In the rows, zero is written as 128.
Each row of numbers stands for one object and depends on some of the facts below. Use the named rows to name the rest.

Known rows:
[132 136 149 107 118 136 160 128 103 153 125 119 114 128 135 110 117 132
 135 129  96  99  68 144 105 120 119 117]: nusok
[141 124 138 152 124 136 130 155 129 127 168 168 122 147 133 148 104 109
 132 150 182 150 140 145 120 138 138 153]: sebelo
[135  63  81 141 132 119 170 191 154  79 148  72 184 168 149 110 164 159
 159 129 121 105 139 159 164 125 105 132]: bofla
[123 154 156 113 114 156 166 135 116 153 122 139 126 114 125 139 113 132
 139 141  93  80  90 142 115 103 102 136]: pekluse
[109 149 132 106 128 154 127 130 105 177 125 147 110 119 125 143 131 155
 113 141 107 114 108 153 126 100 128 122]: brostun
[103 157  94 113 131 120  70 136 154 180 142 163  76 124 127 118 114 126
 120 111 111  99 179 185 136 144 132 117]: vastik
[120 134 121 114 151 125  98  94  99 109  86 125 160 109 120 155 132 141
 136 121 148 170 131 131  96  83 134 145]: kupo
[130 118 128 105 150 113 179 138 159 129 103  85 174 123 135 158 160 108
 124 143 141 147 118 111 128 112 116 130]: dinu
[122  84  90 117 129 164 122 171 112 108 154 132 122 169 142  93 147 200
 145 121 100  77 110 210 158 118 103 116]: flazinuk
[127 125 138 109 121  96 189 143 140 141 106  89 182 136 149 151 161 117
 147 145 140 137 120 105 123 113 149 114]: grezo
[114 144 147 125 111 150 148 138 119 151 141 133  97 118 122 133 106 130
 133 130  91  91 108 138 120 114  99 131]: bakel
[131 160 156 100 123 146 172 154 127 131 119 142 116 117 126 145 139 127
 143 141 116  85  91 160 115 101 100 127]: soga
[129 137 150 104 132 153 159 136 113 142 134 134 118 118 127 131 111 128
 138 136 101  89  86 151 118 110  97 136]: zasigro
[129 127 124 130 150 125 106 113 124  88 103 138 123 120 101 154 131 140
 166 120 146 171 144 142 108  77 128 141]: vives
[117 130 114 171 106 122  93  98 120 124 174 121  66 155 108  92 125 144
  83 116  96 159 165  67 156 158 138 117]: kludruzim
[106 129 126 110 122 107 177 130 135 157 107  89 207 129 163 154 153 119
 138 151 135 141 128 113 119 106 149 124]: trostor
[145 130 146 141 133 146 147 143 123 119 142 142 163 144 148 146 115  98
 124 159 169 141 103 149  97 127 140 168]: zaklal
[136 137 142 130 142 125 134 122 113  78  99 124 148 123 116 159 126 130
 184 123 142 148 126 131  82  83 116 149]: vitri

Facts:
stuklok klimur:roklil,kagul nabuben:b
klebrun klimur:pilok,tubros nabuben:f
zigras nabuben:a
klubrul nabuben:c
disem klimur:brazas,ritrol nabuben:c
rodrar nabuben:a
stuflo klimur:vastik,zigras,kaval nabuben:b
fudrek klimur:lifasen nabuben:a
zistir klimur:zokir,stuster nabuben:a
kupo klimur:lifasen,druburol,skabri nabuben:e
rigren klimur:pleni nabuben:a
voflur klimur:kleral,drafis,foskel nabuben:e
lazam klimur:ritrol nabuben:f
fefur klimur:druburol,nitres nabuben:d
vuskis klimur:romas nabuben:a
kagul klimur:gruflor nabuben:a
klafis klimur:todadu,ritrol nabuben:c
siklun klimur:gresagrur nabuben:a
nagro klimur:zigras,foskel nabuben:a
memus klimur:vives nabuben:f
pota klimur:tonugo,fisin,ritrol nabuben:d
stutrak klimur:zigras,lilis,brezos nabuben:c
drakol klimur:zigras,tistugos,trapokom nabuben:b
gruflor klimur:donam nabuben:c
tisos klimur:gaskane,faflem nabuben:d
gruvor klimur:gruflor nabuben:a
tovo klimur:zokir,sakegre,klekem nabuben:c
zasigro klimur:ragral,zodol nabuben:a
lilis klimur:ritrol nabuben:e
fudak klimur:pleni,faflem nabuben:c
flovik klimur:stetrul nabuben:e
tistugos nabuben:d
susus klimur:donam,ritrol nabuben:d
dopum nabuben:a
purur klimur:gruvor nabuben:f
klobrik klimur:rodrar,nitres nabuben:a
doski klimur:stetrul,feplum nabuben:a
vitri klimur:flibe,ritrol nabuben:e
brelum klimur:kamozar,mome,fliku,lemas nabuben:c
ludris klimur:fudak nabuben:f
gubri klimur:trapokom,muplir,veskol nabuben:d
sakegre nabuben:b
fisin klimur:ritrol nabuben:d
buskal nabuben:a
voflam klimur:pilok nabuben:b
stigris klimur:gruflor nabuben:d
grisu klimur:druburol nabuben:b
peskatrir nabuben:a
feklil klimur:ragral nabuben:a
brostun klimur:lifasen,pleni nabuben:a
vitrufa klimur:ritrol nabuben:b
steza nabuben:a
feplum klimur:tubros nabuben:f
dronuk klimur:steza,zigras,zotre nabuben:a
donam klimur:grisu,foskel nabuben:a
lemas nabuben:b
mukin nabuben:a
labril klimur:pusu,skagrer nabuben:a
zabin klimur:buskal nabuben:d
kamos nabuben:b
dragrazom klimur:tonugo,flibe,ritrol nabuben:e
suda klimur:stilus,kludruzim nabuben:f
foskel klimur:ritrol nabuben:e
zodol klimur:gedren,vilum nabuben:f
noflin klimur:druburol,lotra,skobar nabuben:a
mukevi klimur:klafam,roklil nabuben:c
fonam klimur:ritrol nabuben:c
mudor klimur:mobrek,foskel nabuben:b
tutrur klimur:peskatrir,flidra nabuben:c
nogir klimur:druburol,nenos,pilok nabuben:a
plenal klimur:pusu nabuben:e
bifli klimur:kaval,tistugos,fisin nabuben:d
flozo klimur:buskal nabuben:f
stuster klimur:trapokom,sebelo nabuben:a
gife klimur:pleni,lotra,kagul nabuben:a
romas nabuben:b
zokir klimur:pleni,foskel,gruflor nabuben:f
vives klimur:ritrol nabuben:e
tipidror klimur:druburol,romas,tonugo,flibe nabuben:c
bruvuk klimur:rosukil nabuben:d
gusake klimur:fisin nabuben:e
gutul klimur:mobrek nabuben:a
pleni klimur:foskel nabuben:f
gresagrur klimur:tonugo nabuben:c
todadu klimur:ragral,ritrol nabuben:a
naklidu nabuben:d
grezo klimur:dragrazom,tubros,ritrol nabuben:c
vilum nabuben:f
skagrer klimur:ritrol nabuben:b
baplim klimur:gruvor,kamos nabuben:b
resedi klimur:ragral nabuben:c
roklil klimur:stilus,ritrol nabuben:e
pekluse klimur:brostun,foskel,stuklok nabuben:a
lotra klimur:lifasen nabuben:e
rosukil nabuben:c
treguk klimur:grisu nabuben:e
druburol klimur:ritrol nabuben:b
muplir klimur:buskal nabuben:d
bromu klimur:pleni,ritrol nabuben:e
plugrak klimur:todadu,buskal nabuben:c
trobrul klimur:flagek nabuben:f
koplir klimur:foskel nabuben:f
falu klimur:brostun,ritrol nabuben:b
koge klimur:kupo nabuben:b
zodum klimur:ragral,ritrol nabuben:a
gedren klimur:zokir,ritrol nabuben:c
trere klimur:vastik nabuben:c
fliku klimur:rigren nabuben:a
duskam nabuben:e
klekem klimur:zokir nabuben:a
pusu klimur:lilis,foskel nabuben:d
nustem klimur:buskal nabuben:b
kamozar klimur:dragrazom,foskel nabuben:f
soga klimur:toda,ritrol,foskel nabuben:a
plekes klimur:grisu,tubros,stutrak nabuben:d
nitres klimur:ritrol nabuben:c
flidra klimur:ritrol nabuben:e
nusok klimur:falu,zubem nabuben:a
luklil klimur:siklun,kludruzim nabuben:a
stetrul klimur:foskel nabuben:c
mevimur klimur:trapokom nabuben:b
klafam nabuben:e
skabri klimur:druburol,ritrol nabuben:a
detre klimur:vitrufa,romas,koge nabuben:c
zubem klimur:luklil nabuben:b
dinu klimur:vitrufa,kupo nabuben:c
klerome klimur:fefur nabuben:d
grasol klimur:bromu nabuben:f
beba nabuben:f
saklosto nabuben:e
kludruzim nabuben:b
grogral klimur:tovo,tonugo nabuben:a
lifasen klimur:druburol nabuben:a
nobrik klimur:romas nabuben:c
gaskane klimur:zokir,pilok nabuben:f
toda klimur:trapokom,ritrol,foskel nabuben:f
sebelo klimur:trapokom,foskel nabuben:d
sinok klimur:vilum,stuster nabuben:d
plivu klimur:pleni,kludruzim,klekem,kagul nabuben:a
skobar klimur:vastik,foskel nabuben:c
rebol nabuben:b
tetor klimur:tubros nabuben:c
ritrol nabuben:e
skoli klimur:kaval,grisu,duskam,ritrol nabuben:c
troru klimur:pleni,disem nabuben:e
britrir klimur:ragral,voflam nabuben:d
veskol klimur:skabri,ritrol nabuben:b
brugrin klimur:flazinuk nabuben:c
trostor klimur:druburol,tubros nabuben:c
kaval klimur:foskel nabuben:a
flibe klimur:sebelo nabuben:e
mobiflen klimur:klekem,foskel nabuben:c
vastik nabuben:a
natru klimur:lilis,nustem nabuben:b
bakel klimur:mobiflen nabuben:a
mobrek klimur:skabri nabuben:c
trapokom klimur:ritrol,foskel nabuben:e
gregadrir klimur:brugrin nabuben:d
voklim klimur:mukin,toda nabuben:a
flemim klimur:mobiflen,donam nabuben:b
tonugo klimur:buskal nabuben:f
mome klimur:fisin nabuben:f
brezos klimur:tonugo,kagul nabuben:b
drafis nabuben:c
brazas klimur:susus nabuben:a
kleral klimur:vitrufa nabuben:a
flazinuk klimur:mukin nabuben:a
zotre nabuben:a
vuvo klimur:toda,klekem,kagul nabuben:a
zaklal klimur:fefur,mevimur nabuben:d
pilok klimur:faflem nabuben:c
vastok klimur:foskel nabuben:f
ragral klimur:zokir,ritrol nabuben:e
tubros nabuben:b
draski klimur:peskatrir nabuben:b
bofla klimur:mukin nabuben:c
nenos nabuben:a
flabrum klimur:ragral,ritrol nabuben:b
flagek nabuben:a
faflem klimur:pleni,trapokom nabuben:b
stilus klimur:sakegre,donam,koplir nabuben:b

Name these rows:
No name comes twice in this set of rows, the named rows included.
[138 132 136 152 103 117 123  89 115 100 149 104 105 156 122  72 134 137
  98 121 109 140 116  70 120 158 135 108]	zubem
[119 180 146 102 121 140 149 140 142 157 119 148 118 126 133 134 108 115
 160 121 107  57 132 170 103 131 113 132]	nagro
[142 129 147 150 131 138 143 135 121 121 147 155 139 131 127 151 106 101
 107 160 169 153 116 134 118 123 127 158]	susus
[105 121 108 123 113 102 167 131 140 165 112  82 206 137 176 147 147 128
 135 141 139 127 153 112 124 117 167 116]	tetor
[160  65 133 163 118  84  75 113 118 152 121 145  91  96 107  75 125 133
 153  94 151 151 117 100 153 179 185  65]	tonugo
[141 140 139 145 132 101 113 106 111  91 103 123 117 125 117 125 131 144
 184 103 145 169 128 127  97  98 148 119]	dragrazom
[ 89 145  95 124 116 123  75  85 117 150 135 149 126 146 146 117 162 177
  71 142 144 167 202 103 156 147 200 113]	tubros
[119  95  78 145 153 118  82 101 117  96 113  92 157 146 138  93 100 141
 146  83 107 134 139 136 101 120 112 151]	saklosto
[ 89 103  96 148 106 119 131 153 146 173 135 109 152 145 146 151 142 145
 124 142 134 160 194 114 160 113 157 112]	pilok
[138 175 153 135 111 160 161 100 125  88 139 125 131 141 125 124 132 120
  99 149 111 108 136  77 118 145 112 146]	flemim
[140 151 156 150  98 111 146  89 118 103 140 116 100 147 131  88 134 128
 115 131 120 139 121  71 114 159 147 114]	brezos
[127  90 136 145 110 153 114 125 117 130 112 118 153  86 125 138  93 104
 121 115 119  98 116  66 144 156  99 145]	purur
[166 139 140 141 114  79 129  81 126  97 137 121  87 153 130  51 161 141
 125 118 127 148 106  95 112 165 170  76]	nustem
[139 132 158 132 112 119 161 115 108 156 136 118  95 135 131 101 121 131
 147 121  90  95  63 132 104 120 119  98]	grogral
[125 159 133 142 122 149 157  89 121  92 143 101 140 149 137 105 123 112
  86 134  89 116 123  73 114 156  95 150]	baplim

The same objects again, as new rows of numbers:
Some rows with their names:
[124 148 141 119 132 134 127 125 127 126 132 125 130 123 152 128 135 128
 116 127 108 125 159 148 148 123 128 139 126 124 117 132 143 134]: dopum
[147 152 127 167 123 110 158 107 139 148 104 144 104 158  71 102 101 142
 129 120 131 131 127 120 124 129 115  73 131 159 152 122 144 134]: flidra
[120 122 137 120 162 141 139 132 128 128 123 120 123 128 177 122 121 129
 113 129  92 132 145 164 130 124 117 138 130 125 117 128 148 136]: zistir
[152 138 137 150  95 121 101 119 148 111 127 114 114 115 147 123 145 114
 151 133 147 141 111 144 140 133 124 162 146 155 151 119 108 125]: mevimur
[151 122 128 123 125 121 144 113 131 108 120 125 139 112 121 132 116 122
 138 132 132 124 119 112 130 125 136 133 136 125 145 128 105 129]: natru
[ 93 113 131  90  99 119 111 135 119 134 178 109 145 128 107 113 136 122
 118 137 150 144 113  97 109 128 117 119 112  88 133 129 126 125]: trostor
[151 125 131 122 127 127 140 112 132 105 117 129 145 109 130 128 125 121
 140 134 139 131 123 130 141 121 138 135 133 128 137 128 109 130]: kludruzim
[159 100 122 126 111 134 131 128 136 132 119 105 123 105 140 155 142 129
 149 127 118 166 104  85 141 143 152 132 131 131 131 122 116 128]: mudor
[129 126 120 129 138 114 118 139 118 109 109 134 129 131 149 110 148 129
 130 127 143 109  96 139  97 126 139 146 132 117 121 129 114 130]: zodol
[125 122 139 119 159 132 132 117 132 109 117 111 120 135 188 106 124 131
 105 129  72 132 137 168  96 128 109 135 132 105 121 127 149 136]: zasigro
[140  97 125 154 183 118 166  98 141 120  78 121  93 168 161  70  83 145
 112 128  69 141  83 181  56 133  95  74 138 121 143 114 140 139]: ragral
[156 154 112 158 134 104 156 137 126 123 107 144 110 151  64 109 118 143
 128 121 159 127 120  75  83 131 120 105 135 159 145 127 157 132]: lazam
[132 123 133 123 111 140 111 127 131 126 154 138 154 139 121 136 136 124
 129 127 141 133 119 148 124 122 129 131 121 115 112 127 133 120]: stutrak
[117  98 131 113 193 147 162 139 123 129 114 118 126 132 187 124 102 133
 110 129  79 136 140 169 125 121 115 130 130 122 109 130 155 138]: klekem
[122 133 134 118 153 143 142 137 123 139 130 128 134 123 148 138 120 130
 120 126 108 126 158 148 159 120 131 137 125 134 113 133 148 135]: vuvo
[127 149 143 118 127 138 125 122 127 123 130 127 135 124 159 128 143 127
 117 126 112 124 161 157 151 122 131 141 125 126 117 132 144 134]: flazinuk
[144  89 119 127  95 153 102 145 139 164 153 108 127 134 143 173 160 134
 144 117 111 178  94  95 125 149 150 131 120 118 102 119 146 117]: stetrul
[120 128 136 133 120 120 113 111 129 138 115 136 129 134 148 109 135 128
 133 126 122 108  98 175 148 125 140 116 126 123 130 125  97 130]: saklosto

Which object is each row?
No name comes twice in this set of rows, the named rows included.
[116  99 116 125 168 119 130 150 117 108 106 129 120 134 175 101 129 129
 125 131 130 117  81 154  88 126 126 147 135 118 118 126 119 133]	gaskane
[141 144 129 156 127 116 150 109 133 147 105 145 118 150  91 109 109 139
 132 122 131 124 120 135 139 125 127  82 128 151 140 124 133 134]	roklil
[137  86 119 122 120 156 118 145 134 155 147 116 137 136 145 163 141 132
 137 120 113 165  98 117 124 140 143 128 120 115  99 121 143 120]	mobiflen
[141 117 128 125 109 149 110 144 136 164 129  98 110 116 168 172 165 138
 132 116  81 172 137  93 155 150 153 138 124 131 105 123 156 130]	kaval
[139  97 123 124  98 149 101 141 135 152 154 111 134 135 136 161 154 131
 138 120 120 167  99 108 123 143 142 132 120 114 105 121 140 118]	skobar
[141 113 111 134 111 122 103 155 121 143 113 119 113 122 143 148 172 136
 141 117 130 139  85  84 119 146 162 145 129 125 113 125 122 127]	kamozar
[143 135 130 136 112 133 137 122 136 129 150 135 137 153  84 124 119 132
 125 126 145 145 132 112 103 127 111 107 123 126 129 124 160 123]	grezo
[ 99 109 125  73 108  95 145 132 111 131 156  87 134  90  94 109 123 123
 125 146 151 149 114  33 124 134 130 111 119  94 164 134 100 138]	grisu
[166 138 124 147 131 119 173 116 138 117 116 128 122 128  70 125  95 132
 140 130 147 147 137  86 122 126 116 103 138 161 158 125 141 132]	falu
[145 143 134 140 158 126 159 113 138 116 112 118 104 152 131 104 103 142
 104 125  82 143 160 127  83 130  95 104 134 134 135 123 180 138]	zodum
[102 153 132 104 119 103 157 136 119 148 156 100 106 127  68 106 109 138
 101 134 128 151 171  38 117 134 100  94 120 129 157 134 167 143]	skabri

